In the rows, 128 means zero.
Each row has a class, written after it.
[101 115 171 139  68 116 133 123 100 102 110 134  65 107  93 126 140 169
 159 132 155 108 136 108  83 135 129 134 128 153  86 124 153 184 148 147
  82  76 127 138 133 112 143 132 133 171 104 114 155 150 157 135 131 143
 104 159 149 139 122  67  70 120 117 110]  lurig
[160 131 128 133 137 128 118 141 133 148 147 141 136 135 143 122 125 121
 124 131 110 128 135 121 156 103  98 135 119 136 132 138 112 112 116 120
 136 135 125 125 129 136 129 147 115 172 145 158 136 118 117 155 136 122
 147 126 123 127 137 129 120 140 138 134]  gafip
[127 153 135 125 137 149 128 149 176 141 100  53 120 109 131  93 112 132
 127 101 125 147 104 136 106 151 111 107 106 197 112 151 127 155 125 136
 167 129 117 110 128 116 109 114 128 135 121 162 168 128 121 126 118 131
 129 147 114 116 159 131 139 120  78 136]  gafip
[126 161 124 123 144 156 144 114 188  99 102  52 149 108 186 130 107 128
 119 123 126 141 124 143 111 165 121 138 108 169  62 126 133 154 123 126
 162 137 106 115 110 143 137 110 131 163 120 143 174 116 121 133 135 142
 113 131 124 120 142 139 137 129 124 130]  gafip
[131 175 156 130 106 135 136 139 166 148 114  88 135 110 156 125 105 135
 140 118 110 148 130 133 125 135 137 137  98 205  70 156 146 135 138 129
 142  78 119  61 131 143 146 134 121 136 126 160 215  99 113 137 168 137
 132 161 137 115 188 132  95 114 124 113]  gafip
[160 152 109 125 136 146 100 102 135 135 130 119 140 130 160 114 122 108
 132 123 122 138 126 136 145 138 120 147  95 139  86 143 110 107 116 149
 130 140 115 113 128 161 127 129 117 119 142 144 150 118 110 117 143 111
 155 114 136 109 123 121 124 141 150 133]  gafip
[106 144 151 150  86 121 134 103 122 111  79 121  64 104 102 144 139 169
 138  96 148 139 132 114  60 179 116 145 130 153  81  97 191 192 162 159
  88  71 127 135 143 126 124 108 128 186 101 109 153 137 149 119 126 142
 118 158 105 135 104 116 110 116 121 120]  lurig
[143 191 142 138 117 156 152  94 207 144 101  40 135  97 205 130 100 117
 157 111 105 138 125 144 107 172 151 151  84 210   4 108 116 156 106 114
 166 123  98  89 118 153 154 131 113 153 115 170 241 130  94 127 146 140
 111 140 129 120 156 143 114 124 130 137]  gafip
[110 148 161 134  74 122 102  75 121 126 101 148  39 100 119 123 148 141
 126  80 166 146 135 128  56 173 137 163  87 110  29 118 209 176 139 147
  41  80 112 113 132 161 105 140 133 171 115 152 145 126 123 134 200 112
 136 163 138 147  69 103 107 140 130 114]  lurig
[150 170 154 118  89 131 113  93 145 146 102 126  93 107 171 120 135 129
 202  93 142 143 129 127  87 158 145 170  83 157  69 126 155 156 128 132
  86  92 106 108 128 164 116 134 127 162 108 153 178 108 115 130 145 136
 124 128 129 137 109 128  94 151 143 129]  lurig
[148 162 132 149 117 139 120 123 168 138 117  97 117 108 162 121 107 121
 137 104 128 135 124 140 134 139 136 123  95 163  96 141 111 122 117 133
 124 144 112 124 124 140 126  97 124 126 133 159 173 103  68 115 166 149
 141 119 125 128 140 111 131 125 132 146]  gafip
[114 160 137 128 119 126  98 133 135 123 117 133  98 115 133 133 133 133
 124 119 121 131 117 119 107 151 152 132 140 135 100 130 146 143 113 131
 122 113 135 128 162 136 114 107 128 131 136 124 128 141 124 118 146 137
 123 156 124 132 120 145 118 129 131 129]  lurig
